Below are the code and all the weights of a small trained network. Each question names an input and a class and asks about switching units off, where a switched-off unit gives its printed mean instead of its output.

import numpy as np


def w(rows, s, z=0):
    codes = np.array(rows[::2]) - 128.0
    scale = np.full(codes.shape[1], s)
    scale[-1] = z or s
    return codes * scale


def f(y):
    return y / 2 * (1 + np.tanh(0.7978845608 * (y + 0.044715 * y**3)))


def log_softmax(a):
    a = a - a.max(-1, keepdims=True)
    return a - np.log(np.exp(a).sum(-1, keepdims=True))


def net(x, mask):
    res = np.array(x, float).reshape(1, 3) / 4 @ E
    y = f(res @ A[0][:, :-1].T + A[0][:, -1])
    res = res + np.where(mask, y, B[0][:, -1]) @ B[0][:, :-1]
    return log_softmax(res[-1] @ U[:, :-1].T + U[:, -1])


A, B = {}, {}
E = w([
[121,68,20,42],'x0',
[2,219,46,127],'x1',
[154,100,57,244],'x2',
],0.0091)
A[0] = w([
[228,78,101,78,90],'neuron 1',
[202,140,60,192,188],'neuron 2',
[102,245,79,135,12],'neuron 3',
[149,134,182,156,41],'neuron 4',
[123,128,151,28,70],'neuron 5',
[112,171,194,233,83],'neuron 6',
[120,146,214,13,41],'neuron 7',
[140,146,144,83,23],'neuron 8',
[162,60,167,137,86],'neuron 9',
[177,114,173,146,134],'neuron 10',
[157,206,138,125,25],'neuron 11',
[148,99,121,154,1],'neuron 12',
[128,87,89,187,22],'neuron 13',
[130,62,55,129,150],'neuron 14',
[145,131,112,185,16],'neuron 15',
[149,163,139,86,10],'neuron 16',
[109,17,68,83,20],'neuron 17',
[146,95,91,183,36],'neuron 18',
[159,132,200,156,27],'neuron 19',
[204,79,153,91,84],'neuron 20',
[161,205,171,76,70],'neuron 21',
],0.013,0.0059)
B[0] = w([
[63,170,70,97,228],'neuron 1',
[194,162,167,170,242],'neuron 2',
[64,147,48,187,205],'neuron 3',
[62,105,104,122,171],'neuron 4',
[215,92,131,168,203],'neuron 5',
[95,29,178,28,254],'neuron 6',
[193,101,131,177,237],'neuron 7',
[176,45,95,173,134],'neuron 8',
[114,181,56,165,210],'neuron 9',
[48,171,112,120,215],'neuron 10',
[99,11,76,154,134],'neuron 11',
[134,71,87,164,134],'neuron 12',
[175,93,119,176,162],'neuron 13',
[159,83,196,82,212],'neuron 14',
[158,74,114,143,149],'neuron 15',
[150,23,100,189,128],'neuron 16',
[45,59,139,45,208],'neuron 17',
[186,84,133,192,167],'neuron 18',
[67,103,107,135,191],'neuron 19',
[76,169,113,163,225],'neuron 20',
[163,79,135,161,178],'neuron 21',
],0.011,0.009)
U = w([
[44,33,185,34,131],'0',
[30,181,9,173,67],'1',
[210,78,160,198,73],'2',
[122,243,249,36,254],'3',
],0.011,0.0084)

Each question gives the input, the list of numbers given to net, and the class t.
The units are the neurons (one row each of A and B). Each row of codes is followed by its name. A weight is (code - 128) times the scale printed after its matrix; where a second scale follows, it is the last column's (A, B and U).
mask holds one flag per neuron, in row order. A switched-off neuron (its flag False) gives its mean, the last column of its row in B, instead of its output. The means were averaged over made-up inputs and are rounded, as every weight is.
A unit's drop is (log p(t) with every unit on - log p(t) with that unit switched off) / (log p(t) with every unit on - log p(t) with every unit switched off).
The circuit of an input: a set's keep is (log p(t) with only the set's units on - log p(t) with every unit switched off) / (log p(t) with every unit on - log p(t) with every unit switched off). Starting from the 12 units with the biggest drops (on a tie, the unit counted first), units are removed one at a time, each time the one whose removal leaves the highest keep (on an exact tie, the one counted first), for as long as the keep stays at least 0.8.
units of the circuit, in order: the units of the circuit, biggest drop first
top k neurons: the k neurons with the biggest drops, biggest first
drop when u is switched off: that unit's drop, to one decimal
input [-3,-3,-5], class 2: units of the circuit, in order -> [neuron 7]
input [-3,-4,3], class 1: units of the circuit, in order -> [neuron 14; neuron 10]
input [6,5,-8], class 2: units of the circuit, in order -> [neuron 5; neuron 7]
input [-7,6,-8], class 2: units of the circuit, in order -> [neuron 7; neuron 21]
input [-4,-3,4], class 0: top 2 neurons -> [neuron 6; neuron 7]
input [4,1,5], class 2: units of the circuit, in order -> [neuron 2; neuron 10]
input [-7,-2,-8], class 2: top 3 neurons -> [neuron 7; neuron 21; neuron 17]
input [7,7,1], class 0: top 2 neurons -> [neuron 14; neuron 17]
input [-6,-7,5], class 1: top 3 neurons -> [neuron 9; neuron 10; neuron 14]
input [-4,-4,1], class 0: top 2 neurons -> [neuron 6; neuron 3]
input [8,8,0], class 0: top 2 neurons -> [neuron 14; neuron 17]
input [-5,-1,-8], class 2: drop when neuron 7 is switched off -> 0.1
input [-8,-3,-6], class 0: drop when neuron 6 is switched off -> 0.2
input [-3,3,4], class 2: units of the circuit, in order -> [neuron 1]
input [-7,3,1], class 0: drop when neuron 6 is switched off -> 0.6
